Here is a tiny trained network, its code and every weight. The questions are about switching its units off for an input and a class, where a switched-off unit gives its printed mean instead of its output.

import numpy as np


def w(rows, s, z=0):
    codes = np.array(rows[::2]) - 128.0
    scale = np.full(codes.shape[1], s)
    scale[-1] = z or s
    return codes * scale


def f(y):
    return y / 2 * (1 + np.tanh(0.7978845608 * (y + 0.044715 * y**3)))


def log_softmax(a):
    a = a - a.max(-1, keepdims=True)
    return a - np.log(np.exp(a).sum(-1, keepdims=True))


def net(x, mask):
    res = np.array(x, float).reshape(1, 4) / 4 @ E
    y = f(res @ A[0][:, :-1].T + A[0][:, -1])
    res = res + np.where(mask, y, B[0][:, -1]) @ B[0][:, :-1]
    return log_softmax(res[-1] @ U[:, :-1].T + U[:, -1])


A, B = {}, {}
E = w([
[43,151,87,98,138,42,208,180,128],'x0',
[122,34,150,125,99,126,191,81,138],'x1',
[119,99,8,135,183,184,143,116,61],'x2',
[97,125,148,151,124,140,115,125,100],'x3',
],0.016)
A[0] = w([
[112,1,154,151,113,126,212,59,154,179],'N0',
[96,170,98,148,185,116,237,147,80,109],'N1',
[112,116,44,133,185,127,165,153,75,98],'N2',
[208,134,105,152,141,198,70,35,106,183],'N3',
[52,176,183,80,91,55,153,173,149,158],'N4',
[199,119,220,139,102,110,84,88,103,239],'N5',
[85,110,129,145,36,73,161,122,104,170],'N6',
[106,195,99,71,143,138,7,199,128,254],'N7',
[144,120,37,143,163,161,126,136,72,150],'N8',
[187,119,218,144,109,142,109,111,190,164],'N9',
[161,234,108,140,143,121,89,160,101,248],'N10',
[118,65,59,123,177,216,114,128,133,154],'N11',
],0.012,0.0096)
B[0] = w([
[138,17,55,108,48,109,186,90,183,223],'N0',
[29,149,114,45,136,114,129,89,87,193],'N1',
[73,102,95,92,201,188,106,71,92,199],'N2',
[185,129,115,176,63,142,90,92,66,245],'N3',
[105,239,149,120,150,58,193,139,193,228],'N4',
[190,107,151,103,86,199,90,178,202,243],'N5',
[127,144,117,65,149,114,180,106,218,180],'N6',
[128,177,191,185,181,120,63,150,94,252],'N7',
[103,95,141,146,177,94,125,66,37,212],'N8',
[146,110,129,87,176,209,104,172,169,230],'N9',
[87,180,227,202,157,147,78,132,98,236],'N10',
[167,7,82,140,64,71,107,112,32,204],'N11',
],0.011,0.023)
U = w([
[182,190,208,195,115,190,66,179,146,252],'0',
[163,79,127,74,91,205,104,160,174,182],'1',
[179,149,139,234,112,141,75,94,17,105],'2',
[184,91,82,194,40,104,129,59,76,96],'3',
[84,244,172,169,148,64,138,211,148,104],'4',
[130,146,154,120,88,45,208,117,196,94],'5',
[45,158,129,153,219,110,113,98,62,101],'6',
[61,93,69,75,112,113,168,105,90,94],'7',
],0.011,0.0029)

Each question gives the input, the list of numbers given to net, and the class t.
The units are the neurons (one row each of A and B). Each row of codes is followed by its name. A weight is (code - 128) times the scale printed after its matrix; where a second scale follows, it is the last column's (A, B and U).
mask holds one flag per neuron, in row order. A switched-off neuron (its flag False) gives its mean, the last column of its row in B, instead of its output. The means were averaged over made-up inputs and are rounded, as every weight is.
A unit's drop is (log p(t) with every unit on - log p(t) with that unit switched off) / (log p(t) with every unit on - log p(t) with every unit switched off).
The circuit of an input: a set's keep is (log p(t) with only the set's units on - log p(t) with every unit switched off) / (log p(t) with every unit on - log p(t) with every unit switched off). Starting from all 12 units, units are removed one at a time, each time the one whose removal leaves the highest keep (on an exact tie, the one counted first), for as long as the keep stays at least 0.8.
units of the circuit, in order: the units of the circuit, biggest drop first
k most important neurons: the k neurons with the biggest drops, biggest first
drop of u: that unit's drop, to one decimal
input [2,-1,-7,-6], class 4: units of the circuit, in order -> (N4)
input [4,0,0,-7], class 4: 4 most important neurons -> (N0, N8, N11, N4)
input [3,1,1,2], class 7: 2 most important neurons -> (N7, N10)
input [-5,5,0,4], class 1: 3 most important neurons -> (N5, N9, N8)
input [1,-2,7,4], class 6: 3 most important neurons -> (N2, N1, N5)
input [0,-4,0,3], class 0: 4 most important neurons -> (N11, N4, N3, N8)
input [0,8,0,2], class 1: 2 most important neurons -> (N4, N3)
input [4,1,-5,-6], class 5: 2 most important neurons -> (N7, N10)
input [-4,1,2,-2], class 3: 2 most important neurons -> (N7, N10)
input [1,-7,7,6], class 6: 4 most important neurons -> (N2, N1, N5, N8)
input [7,1,4,5], class 7: 2 most important neurons -> (N7, N10)
input [-7,4,0,-6], class 1: 2 most important neurons -> (N9, N5)
input [8,1,4,8], class 7: drop of N10 -> 0.9
input [7,-7,0,7], class 4: units of the circuit, in order -> (N4)
input [4,1,4,2], class 7: drop of N10 -> 0.4
input [3,-6,0,0], class 4: drop of N11 -> 0.1
input [1,-1,6,-1], class 6: 3 most important neurons -> (N2, N1, N5)
